In the rows, 128 means zero.
Here are made-up objects, facts about them, and rows of numbers that follow some of those facts. Name the object behind each unnamed row.

There are 2 kinds of fact about the objects: plisker, stadrer.
plisker: uses; stadrer: belongs to class
baskon plisker brizutres; batas plisker miski; batas plisker fleflem; bedri plisker satak; bopen plisker saplak; brates plisker triplone
brates plisker stibivun; brates plisker gratros; brebra plisker vanobre; brebra plisker fabal; brebra plisker nabrokon; brenuplol plisker stekan
bretes plisker dromu; bretes plisker gorik; bribrim plisker mazor; brideban plisker mekik; brideban plisker troplen; brideban plisker stibivun
brinik plisker vanobre; brizutres plisker kagrun; brizutres plisker grobrol; brobo plisker gratros; brogro plisker trolo; brogro plisker bupa
brogro plisker kasus; brogro plisker drovel; brogro plisker guna; brogro plisker vudozok; brorunel plisker drikulol; brorunel plisker furi
brudrirak plisker skuver; brudrirak plisker brobo; brudrirak plisker sazir; brudrirak plisker skufunan; brusom plisker sazir; bupa plisker pugra
bupa plisker vodril; bupa plisker rudal; daken plisker kagrun; dapli plisker kagrun; degegrem plisker goke; degegrem plisker klefupus
degegrem plisker skubren; drafla plisker miski; drikulol plisker kasus; drikulol plisker vanar; dromu plisker dugru; dromu plisker ploskun
dronon plisker troplen; droplel plisker poplaken; drosker plisker klugel; drosker plisker zeze; drosker plisker skufunan; drosker plisker vagro
drovel plisker groplave; druzar plisker pludrar; dubir plisker stekan; duskil plisker solu; fabal plisker solu; fefa plisker solu
fefa plisker vodril; figon plisker gudrem; figon plisker stugol; flefan plisker skuver; flefan plisker stugol; fleflem plisker skuver
fleflem plisker stibivun; flofor plisker staklidi; fomeko plisker sigribor; fomeko plisker trolo; fostis plisker vanobre; fumidru plisker dapli
fumidru plisker brudrirak; gafluk plisker plufake; gafluk plisker grudra; gager plisker vapos; gegom plisker sigribor; gegom plisker sigen
gegom plisker troplen; geplin plisker sigribor; gogribus plisker stibivun; goke plisker sasis; gorik plisker skuver; gorik plisker stugol
granopar plisker gredron; granopar plisker sobusor; granopar plisker zofugo; gratros plisker gafluk; grobrol plisker kagrun; groklin plisker muplel
groklin plisker vapos; groplave plisker brizutres; grugrunes plisker mazor; grugrunes plisker trovem; grugrunes plisker gogribus; gruzul plisker solu
gruzul plisker grudra; gunoruk plisker stibivun; kabril plisker pliklin; kabril plisker brinik; kagrun plisker troplen; kagrun plisker stibivun
kasus plisker vanobre; kedil plisker vanobre; kedil plisker troplen; kenes plisker kasus; kenes plisker terom; kenes plisker poplaken
kikidrul plisker vagro; kiplir plisker fluklum; kiplir plisker granopar; klestun plisker mita; klestun plisker miski; klestun plisker gegom
klestun plisker trogir; klimom plisker goke; klinen plisker granopar; klinen plisker stesken; klinen plisker pudrin; kodril plisker kasus
koman plisker gafluk; koman plisker vagro; kuvon plisker terom; kuvon plisker stugol; lafli plisker sobusor; larenus plisker sigribor
larenus plisker trolo; lazan plisker drekar; lodril plisker troplen; lodril plisker klenu; lokler plisker sigribor; lomun plisker gogribus
lubu plisker pefetil; mekik plisker vanobre; mekik plisker grefo; mestur plisker solu; mestur plisker grobrol; momisim plisker stibivun
momisim plisker gratros; mudres plisker troplen; mudres plisker brinik; mukem plisker skuver; mukem plisker gratros; muplu plisker stekan
nabrokon plisker sigribor; nabrokon plisker troplen; nasotre plisker gredron; niflur plisker troplen; niflur plisker fomeko; nolos plisker lazan
pefetil plisker solu; peku plisker groplave; pezak plisker klokek; pezak plisker lefo; pezak plisker grudra; pili plisker trolo
pili plisker vodril; pili plisker satak; pliklin plisker vaster; pliklin plisker groplave; plipi plisker terom; plipi plisker kagrun
plogrum plisker drekar; ploskun plisker sigribor; ploskun plisker troplen; plovul plisker momisim; pludrar plisker duskil; poplaken plisker troplen
pudrin plisker vanobre; pudrin plisker lefo; pugra plisker kagrun; razak plisker triplone; reker plisker niflur; restora plisker stibivun
restora plisker satak; rigir plisker skubren; rigir plisker fomeko; rikle plisker vistak; rirur plisker groklin; rirur plisker lanim
rirur plisker zefepes; rirur plisker grugrunes; risun plisker lazan; risun plisker troplen; rudal plisker brizutres; rudal plisker risun
sagrem plisker lafli; saplak plisker klugel; sasis plisker trolo; sasis plisker klokek; satak plisker lefo; sazir plisker skufunan
seflon plisker skuver; seflon plisker gratros; semus plisker nolos; semus plisker troplen; senal plisker groklin; senal plisker brenuplol
sigen plisker lefo; sigen plisker niflur; sigribor plisker kasus; skipal plisker kagrun; skodi plisker lefo; skubren plisker gogribus
skufunan plisker gafluk; skufunan plisker poplaken; skuver plisker troplen; sobusor plisker trolo; sobusor plisker grobrol; sobusor plisker groplave
solu plisker kasus; solu plisker troplen; solu plisker stibivun; staklidi plisker terom; staklidi plisker bratrel; staklidi plisker stugol
statizan plisker stibivun; stekan plisker momisim; stekan plisker poplaken; stekan plisker grobrol; stugol plisker risun; sugo plisker muplel
sulo plisker pludrar; sulo plisker flagrin; sulo plisker poplaken; tabrul plisker momisim; tabrul plisker sasis; tabrul plisker kagrun
tadrun plisker brates; tadrun plisker statizan; terom plisker stibivun; tive plisker rudal; tive plisker skufunan; tredribar plisker troplen
tristem plisker grobrol; trivu plisker poplaken; trivu plisker senal; trobriflel plisker lafli; trogir plisker drekar; trogir plisker koman
trole plisker saplak; trole plisker kedil; trosom plisker plufake; trosom plisker semus; truza plisker fleflem; truza plisker kletra
vabre plisker dapli; vabre plisker kasus; vagram plisker troplen; vanar plisker pliklin; vanar plisker drekar; vanar plisker lubu
vanobre plisker kagrun; vapos plisker kagrun; vapos plisker grobrol; vapos plisker fostis; vaster plisker vanobre; vaster plisker grobrol
vaster plisker gogribus; vistak plisker zofugo; vistak plisker skipal; vodril plisker skodi; vodril plisker grudra; vodril plisker lubu
vofo plisker goke; vogus plisker troplen; vogus plisker grobrol; vudozok plisker pudrin; zasom plisker muplel; zefepes plisker troplen
zefepes plisker klinen; zofugo plisker sigribor; zofugo plisker gogribus; zoklak plisker vistak; zolomom plisker tristem; zolomom plisker flefan
zolomom plisker bobil; zudim plisker zasom; zudim plisker kikidrul; baskon stadrer d; batas stadrer a; bedri stadrer a
bobil stadrer g; bopen stadrer a; brates stadrer a; bratrel stadrer d; brebra stadrer b; brenuplol stadrer b
bretes stadrer d; bribrim stadrer e; brideban stadrer c; brinik stadrer a; brizutres stadrer e; brobo stadrer e
brogro stadrer b; brorunel stadrer a; brudrirak stadrer a; brusom stadrer b; bupa stadrer d; daken stadrer c
dapli stadrer a; degegrem stadrer b; drafla stadrer g; drekar stadrer d; drikulol stadrer e; dromu stadrer d
dronon stadrer g; droplel stadrer b; drosker stadrer b; drovel stadrer a; druzar stadrer b; dubir stadrer c
dugru stadrer a; duskil stadrer a; fabal stadrer a; fefa stadrer a; figon stadrer a; flagrin stadrer a
flefan stadrer a; fleflem stadrer d; flofor stadrer b; fluklum stadrer a; fomeko stadrer c; fostis stadrer a
fumidru stadrer f; furi stadrer a; gafluk stadrer b; gager stadrer f; gegom stadrer f; geplin stadrer d
gogribus stadrer d; goke stadrer a; gorik stadrer c; granopar stadrer a; gratros stadrer a; gredron stadrer c
grefo stadrer a; grobrol stadrer a; groklin stadrer a; groplave stadrer b; grudra stadrer a; grugrunes stadrer a
gruzul stadrer c; gudrem stadrer a; guna stadrer c; gunoruk stadrer c; kabril stadrer c; kagrun stadrer c
kasus stadrer b; kedil stadrer b; kenes stadrer a; kikidrul stadrer d; kiplir stadrer a; klefupus stadrer b
klenu stadrer a; klestun stadrer a; kletra stadrer c; klimom stadrer a; klinen stadrer d; klokek stadrer a
klugel stadrer c; kodril stadrer b; koman stadrer g; kuvon stadrer b; lafli stadrer f; lanim stadrer a
larenus stadrer a; lazan stadrer c; lefo stadrer g; lodril stadrer f; lokler stadrer c; lomun stadrer a
lubu stadrer a; mazor stadrer a; mekik stadrer c; mestur stadrer a; miski stadrer d; mita stadrer a
momisim stadrer a; mudres stadrer e; mukem stadrer b; muplel stadrer a; muplu stadrer c; nabrokon stadrer a
nasotre stadrer a; niflur stadrer e; nolos stadrer g; pefetil stadrer a; peku stadrer d; pezak stadrer a
pili stadrer g; pliklin stadrer c; plipi stadrer d; plogrum stadrer a; ploskun stadrer e; plovul stadrer c
pludrar stadrer c; plufake stadrer d; poplaken stadrer d; pudrin stadrer a; pugra stadrer a; razak stadrer a
reker stadrer c; restora stadrer a; rigir stadrer d; rikle stadrer b; rirur stadrer b; risun stadrer c
rudal stadrer e; sagrem stadrer a; saplak stadrer d; sasis stadrer g; satak stadrer a; sazir stadrer a
seflon stadrer b; semus stadrer a; senal stadrer g; sigen stadrer a; sigribor stadrer a; skipal stadrer a
skodi stadrer a; skubren stadrer a; skufunan stadrer a; skuver stadrer a; sobusor stadrer a; solu stadrer a
staklidi stadrer c; statizan stadrer g; stekan stadrer b; stesken stadrer e; stibivun stadrer a; stugol stadrer g
sugo stadrer a; sulo stadrer a; tabrul stadrer a; tadrun stadrer d; terom stadrer e; tive stadrer a
tredribar stadrer d; triplone stadrer a; tristem stadrer b; trivu stadrer a; trobriflel stadrer b; trogir stadrer a
trole stadrer c; trolo stadrer a; troplen stadrer c; trosom stadrer b; trovem stadrer c; truza stadrer a
vabre stadrer c; vagram stadrer d; vagro stadrer a; vanar stadrer b; vanobre stadrer f; vapos stadrer b
vaster stadrer a; vistak stadrer a; vodril stadrer a; vofo stadrer c; vogus stadrer a; vudozok stadrer e
zasom stadrer a; zefepes stadrer b; zeze stadrer a; zofugo stadrer a; zoklak stadrer e; zolomom stadrer a
zudim stadrer a

Named rows:
[145 125 129 131 125 121 137 126 134 133 131 134 123 129 134 141 133 130
 171 124 137 129 137 129 130 123 127 138 132 131] : dromu
[122 136 127 146 140 138 134 137 157 148 127 140 121 110 127 141 117 126
 164 120 127 123 148 129 141 112 128 142  95 134] : fleflem
[145 133 130 129 125 121 135 128 135 127 132 132 121 133 132 146 131 137
 181 126 134 129 137 134 128 126 129 141 142 132] : baskon
[132 123 123 120 184  99 123 127 123 116 117 126 124 122 122 122 117 116
  87 139 125 132 130 126 140 119 136 110 124 121] : furi
[135 129 130 127 133 120 130 129 121 136 134 132 133 131 109 126 122 131
  85 133 127 127 128 130 128 132 132 128 123 128] : klestun
[136 131 123 126 122 125 129 128 128 137 137 142 131 129 106 123 123 122
  82 134 127 124 130 130 124 133 128 127 109 126] : satak
[119 129 136 126 107 141 125 123 129 127 126 130 135 128 135 116 136 124
 156 120 120 128 118 130 128 131 123 128 145 128] : rikle
[123 137 134 122 106 143 128 123 139 122 122 132 141 133 135 113 135 121
 158 120 118 125 120 131 134 133 123 127 135 126] : gafluk
[123 119 116 126 105 158 121 128 111 111 132 122 127 117 142 120 144 122
 175 118 126 133 122 125 123 132 126 139 119 133] : vabre
[115 116 101 121  85 163 117 125 128 118 132 134 121 121 138 121 143 114
 177 126 131 130 130 123 110 136 117 129  98 126] : mekik
[110 115 111 130  83 121 118 122 151 121 140 142  75 129 114 165 141 148
 201 138 133 126 142 145  71 124 109 118 136 120] : vanobre
[113 145 121 146 166 137 124 125 103 127 144 120  97 146 158 133 120 140
   6 121 141 109 109 115 130 121 143 148 103 128] : solu
[123 131 119 124  85 163 130 133 143 122 120 123 152 123 130 116 136 121
 199 121 120 130 135 125 136 136 126 134 105 130] : gorik
[135 126 126 126 118 122 130 127 126 142 136 136 133 134 108 124 124 127
  81 134 131 126 129 128 124 134 128 128 116 127] : sigen
[114 135 135 128 102 147 128 127 147 135 121 132 144 129 129 116 131 122
 163 120 117 126 125 129 135 131 122 126 127 127] : seflon
[124 136 143 122 111 139 126 125 124 118 126 123 138 136 133 122 137 136
 170 121 116 131 116 137 126 135 126 131 167 131] : groplave
[136 131 129 126 132 122 129 128 122 134 135 132 133 130 110 126 122 130
  86 134 126 127 128 131 128 132 132 129 124 127] : nasotre
[120 130 136 125 108 141 125 123 129 126 126 129 135 130 136 116 135 125
 154 120 119 128 118 131 129 132 123 129 146 128] : trobriflel
[116 121 128 118 163 119 119 121 131 108 108 122 125 118 149 112 130 111
 155 126 119 134 120 125 142 117 127 108 145 121] : klefupus
[129 135 129 132 133 123 126 134 141 128 133 131 109 130 127 158 124 145
 190 131 131 131 146 138 117 123 128 138 143 133] : plipi
[127  99 128 131 103 153 126 127 100 127 136 115 137 106 137 116 146 122
 174 115 128 138 118 120 126 130 125 141 131 138] : lokler

Rows to name:
No name comes twice in this set of rows, the named rows included.
[144 128 124 129 118 123 136 125 138 132 131 138 121 132 132 141 133 126
 171 127 139 127 138 129 129 125 125 136 127 130] : klinen
[127 125 122 127 122 125 120 129 119 137 144 140 115 128 105 134 125 131
  85 136 129 129 131 134 107 134 125 128 120 128] : vaster
[ 99 120 116 137 105 167 124 133 137 135 124 111 132 122 149 127 131 129
 169 120 130 128 133 114 134 125 129 138  93 131] : brideban
[131  93 132 131 104 147 128 127  92 129 136 113 140 103 135 116 149 124
 177 114 128 141 114 120 127 130 126 143 142 140] : fomeko
[118 119 131 128 109 143 122 119 115 128 134 134 122 124 141 116 141 119
 135 117 126 127 111 128 120 131 120 131 141 129] : kodril
[113 146 138 124 146 118 111 139 119 121 139 115 109 148 108 162 117 174
 127 144 117 136 139 147  96 138 137 131 171 131] : grobrol
[ 99 129 124 144 223 120 116 140 136 134 118 132 111  88 121 125  98 113
  69 129 112 127 138 124 150  99 138 118  81 127] : stibivun
[118 142 140 124 108 142 126 126 133 121 125 123 137 140 135 124 134 137
 169 121 116 128 120 135 128 136 127 131 158 129] : stekan
[114 123 129 136  95 126 137 130 155 176 126 112 149 159 122 137 113 146
  73 140 144 121 140 108 132 133 133 126  98 123] : skuver
[116 133 135 127 107 145 125 126 136 131 124 132 138 127 131 117 133 123
 159 119 118 127 121 131 131 130 123 127 136 128] : kuvon
[118 135 129 139 153 133 126 136 131 145 134 138 125 114 109 128 112 128
  77 128 121 124 132 130 132 122 133 132  97 131] : restora
[121 135 137 124 109 142 127 124 131 122 124 129 138 134 134 116 135 128
 161 120 118 127 117 132 130 134 124 130 149 128] : brenuplol

The same objects again, as new rows of numbers:
Some rows with their names:
[135 130 117 126 169 131 136 126 172 126 145 111 132 105 124 112 108 125
 152 131 113 125 138 193 113 132 126 168] : grobrol
[126 127 122 123 142 134 124 125 128 128 149 108 125  94 118 111 117 123
 145 107 147 129 128 160 122 130 123 145] : fostis
[115 107 128 131 131 143 115 122 146 121 149 122 110 137 114 115 120 144
 138 123 147 117 149 125 152 126 130 136] : nasotre
[129 160 138 131 118 127 121 119 181 102 124 137 120 129 119 130 121 146
 143 139 134 113 148 134 160 118 134 155] : plogrum
[120 141 138 119 135 128 126 129 171 117 140 112 142  98 117 112 121 119
 145 125 146 122 137 140 119 115 122 125] : duskil
[139 135 131 121 146 129 120 121 186 117 136 124 131 122 121 118 124 143
 148 140 125 112 138 154 132 126 132 142] : furi
[101 150 136 127 110 132 134 124 173  95 129 139 136 157 121 126 108 128
 139 126 143 127 154 114 153 109 130 148] : figon
[141 152 152 142 111 129 137 132 151  98 123 122 129  99 120 121 114 128
 141 117 158 118 148 119 129 121 126 133] : brudrirak
[151 141 163 128 166 114 133 129 194 113 146 115 151  91 122 113 133 149
 153 172 124 101 147 151 118 122 129 128] : grudra
[142 139 130 143 117 144 121 126 123 109 126 116 123 105 122 115 116 123
 140  85 170 124 136 140 127 128 120 136] : trivu
[ 99 128 149 129 131 132 129 134 138 112 155 103 129 105 115 110 117 127
 137 127 159 116 147  91 148 117 123 125] : restora
[124 151 166 140 152 105 118 139 112 106 111 152 134  79 150 122 130 155
 151 147 128 135 114  98 135 150 101 117] : gafluk
[137 151 154 151 115 121 104 134  86 102  97 160 105  78 152 126 132 157
 141 100 165 145 114  76 157 161 102 118] : drosker
[ 79 142 137 133 128 105 129 129 142 148 111 130 135 157 143 136 101 109
 141 122 142 130 147 113 159 120 110 138] : staklidi
[102 134 136 121 164 109 112 123 148 164 127 114 127 103 142 131 126 125
 149 142 133 113 125 152 151 133 119 139] : guna
[107 141 136 148 136 113 127 132 104 151 117 112 122  99 146 127 111 109
 144  98 161 123 127 131 141 133 107 149] : muplu
[ 94 120 153 131 129 104 127 148  33 114 138 130 144 123 136 120 114 143
 132 115 159 153 136  77 133 137 132 119] : tadrun
[161 130 150 149 135 105 109 133  74 104 102 153 123 118 157 131 136 174
 138 127 149 140 122 140 121 154 138 117] : kikidrul
[110 149 126 114 137 103 119 123  82 166 116 114 141 129 138 142 126 125
 148 146 168 136 118 130 155 133 129 137] : drikulol
[122 101 126 141 133 114 120 127  46 165 119 122 131 188 150 133 124 126
 139 117 174 126 141 111 157 126 119 104] : bribrim
[135 155 131 112 136 115 117 128 107 107 117 160 148 141 139 129 128 143
 152 153 128 151 131 102 150 142 125 137] : nolos

Which object is each row?
No name comes twice in this set of rows, the named rows included.
[107 105 127 134 169 114 109 120 147 165 126 125 120 154 147 130 123 134
 146 135 118 107 132 163 145 130 112 126] : gredron
[ 91 142 140 115 140 105 116 137  71 120 131 127 126  85 138 123 121 150
 139 131 150 153 109 106 146 145 142 144] : bupa
[ 63 140 139 112 136 125  96 135  70 120 143 134 103  70 135 117 124 149
 142 113 164 151  97  43 184 147 113 140] : brogro
[161 125 123 139 140 133 113 138  24 119 123 142 135 105 137 111 124 137
 145  98 155 152 123 105 128 161 112 136] : senal
[133 130 125 119 158 118 123 135  76 117 127 152 149 143 136 121 117 134
 152 147 121 153 136 111 133 140 121 144] : bobil
[109 121 122 118 164 112 119 127 147 150 137 112 130  95 137 128 115 130
 150 155 120 142 110 148  96 135 121 127] : vanobre
[ 84 134 133 104 120 112 105 125 175 129 127 125 120 110 130 132 124 131
 141 147 151 139 113 102 130 135 123  98] : gegom
[131 152 153 148 141  94 140 136  78 155 107 118 149 134 151 139 124 125
 149 147 166 122 145 105 137 126 120 119] : brobo
[141 144 156 128 155  90 122 138 111 111 117 146 147 103 150 128 134 157
 145 164 126 140 127 132 105 142 136 118] : plufake
[115 145 155 139 132 113 111 136  79 104 106 151 125  81 151 122 124 140
 145 114 148 147 113  75 138 157 101 119] : brusom
[ 83 113 130 123 144 123 102 134  71 125 134 144 120 123 145 116 117 136
 140 113 136 156 109  67 149 138  98 116] : rikle
[112 119 140 125 151 118 128 142  40 120 139 138 161 125 128 112 117 127
 146 133 141 153 145  73 130 144 111 121] : statizan

Now the same objects, written a new way:
Known rows:
[116 127  67 123 111 152  97 106 136 191 127  88 130 134  70  80 159 124
 184 121 144 148 125 101  88 119 177 182 119 120 154 105 106 110  83 141] : tabrul
[108  95  80 137 128 128  59  79 141 174 143 108 153 123  54  93 116 157
 154 129 140 141 137 137 110 129 147 157 142 107 163  91 128 107  61 115] : klimom
[ 98 131  89 126  64 125  85 152 116 136 135 128 149  66  85 115 122 150
 137 135 153 166 124 116 101 146 177 152 142 125 150 148 118 123  76 122] : batas
[153 106 131 123 178 213 141 130 164 144 128 107 136 205 149 121 156  76
 131 102 122  81 167 164 166 162 107 154 123 111 108 116 160 152 142 111] : grobrol
[120 109 117 107 134 182 101 105 153 167 119  94 145 167 119  93 146 127
 148 116 130 117 149 125 133 152 136 155 132 124 121 129 115 129 106 113] : skipal
[124 121 106 142 162 171 105 116 150 176 113  98 115 137 126 110 176  91
 137 115 130 118 154 122 122 142 141 143 135 135 117 115 142 110 118 128] : pugra
[ 91 105 118  97 127 151  66  97 124 171 129 109 175 142 103  88 102 151
 180 145 125 144 143 126 139 120 131 140 155 121 135 126 115 113  80 106] : nasotre
[103  99 117 101 135 176 111 134  79 127 137 131 148 157 103 109 123  87
 219 142 143 167 118 106 178 101 124 148 172 115 144  91 129 120  91  95] : sugo
[117 106 127 119 113 148 106 146 141 109 140 125 163 122 138 125 123 133
  93 116 124 105 142 155 146 184 126 133 133 122 108 173 140 130 113 106] : dugru
[118 106  89 155 181 133  71  96 153 166 121 109 102 105 108 130 174  88
 102 127 132 123 146 133 105 141 137 140 160 144 117  92 164 102 113 129] : vodril
[111 156 143 137 140 101 107  86 134 174 124 120 120 168 104  84 111 152
 180 134 107 132 130 108 125  91 127 147 160 157 168 124 106 119  81 102] : trobriflel
[105 172 140 155 143 105 117 110 141 171 134 123  99 142 142 106 146 129
 151 111 110 146 130  94  98  98 130 134 148 182 136 148 114 106 101 123] : kodril
[121  81 158 126 163 160  82 103 161 135 145 127 162 184 145 117  92 119
 133 110  93  89 141 172 162 159 108 145 143 111 148 112 144 127 121  96] : gredron
[161 111 136 141 161 186 128 134 177 144 134 106 117 191 143 119 150  91
 115  83 110  71 156 139 147 158 124 146 108 127 115 118 148 140 134 126] : kagrun
[127 105 133 140 180 142  89  85 156 165 125 112 117 145 134 125 136  92
 114 115 108  93 153 144 130 134 121 129 155 151 127  94 150 120 117 112] : guna
[ 79 129 114 119 113 101  82 112 136 143 124 115 153  90 129 126 113 133
 140 122 118 142 137 121 106 132 134 127 140 157 132 143 138 101  87 114] : reker
[158 122 142 137 167 163 169 171 123 105 137 126 102 171 138 163 150  56
 122 115 107 102 113 133 140 131 123 142 136 134 137 131 154 152 144 107] : poplaken
[139  96 149 128 166 157 120 113 161 130 150 108 173 204 104 122  85 141
 132 127  83  63 143 169 146 146 120 145 119 108 148 131 141 156 104  91] : gogribus
[141  66 144 149 199 125  64  85 183 135 149 134 137 138 138 151 115  65
  64  93  86  50 123 167 137 165 118 112 146 122 122  83 175 135 138 104] : lefo
[142 117 140 124  87 145 145 182 182  98 142 116 158 127 130 159 125  93
  76  81 114  74  92 127 132 170 159 142 104 126 125 155 130 157 139 134] : stugol
[130  86 119 135 154 109  64  84 169 175 129  98 141 132  77 108 112  97
 136 111  96  99 106 134 119 127 143 139 133 109 155  76 127 123  90 117] : sasis

Rows to name:
No name comes twice in this set of rows, the named rows included.
[136  64 128 149 211 157  58  79 176 150 145 116 138 164 127 130 125 105
  69 111 109  61 172 183 139 185 101 126 149 102 125 101 177 136 124 112] : trolo
[110  94 131 135 137  98  79 146  94  99 143 154  95  54  97 150 123  62
 142 125 136 166  71 109 143 112 147 119 170 127 143  97 155 115 102  90] : koman
[ 87 111 121 115  84  86  79 146 114 111 133 126 158  71 105 132  92 112
 135 112 110 154  84 112 117 134 161 131 139 135 147 136 127 106  98 115] : drafla
[112 132 111 143 111  87  69  72 132 179 152 123 131 143  52  70  94 187
 184 128 109 143 119 104  97  80 162 149 166 137 197 115  94 119  57 107] : degegrem
[111 164 111 132  93 130 148 156 131 185 114  81 137 131  93 119 149  99
 180 118 114 141 105  88  85 110 153 167  87 151 135 146 106 131  87 132] : plipi
[ 93 168 117 116  54 106 132 175 126 137 119 108 161 115 100 139 106 141
 154 119 108 157  92  92  92 126 154 147 110 160 149 191 113 129  82 118] : bretes
[155  83 181 136 186 171 133 141 189  71 147 152 131 170 212 167 129  80
  39  83  83  49 164 189 181 202 116 109 149 131  93 161 172 156 164 101] : troplen
[ 96 171 127 144 106  76 116 142 104 125 152 155  99  96 115 120 128 141
 162 120 118 179 100  92 106  93 145 131 177 178 148 164 109 108  80 108] : trosom
[165 123 143 134 129 159 167 168 170 137 157 111 149 177 118 120 150  94
  95 102 154  98 119 116 122 148 147 144 120 122 130 158 112 164 116 139] : terom
[ 99  93 120 122 133 115  65 122 130  96 143 154 156  94 139 125 100 122
  92 135 122 132 136 157 142 173 132 129 171 134 122 140 159 127 113 103] : mita
[ 88 122 119 123 108  82  72  93 135 184 120 100 165 123  71 113  73 156
 163 155 103 135 111 127  95 103 132 147 140 141 165 134 120 124  66 117] : rigir
[109 130 143 139 184 119  94  91 164 190 134 115 147 160 123 103 138  96
 117 134 126 123 133 116 105 106 115 112 145 155 130 118 129 115 105 123] : vudozok

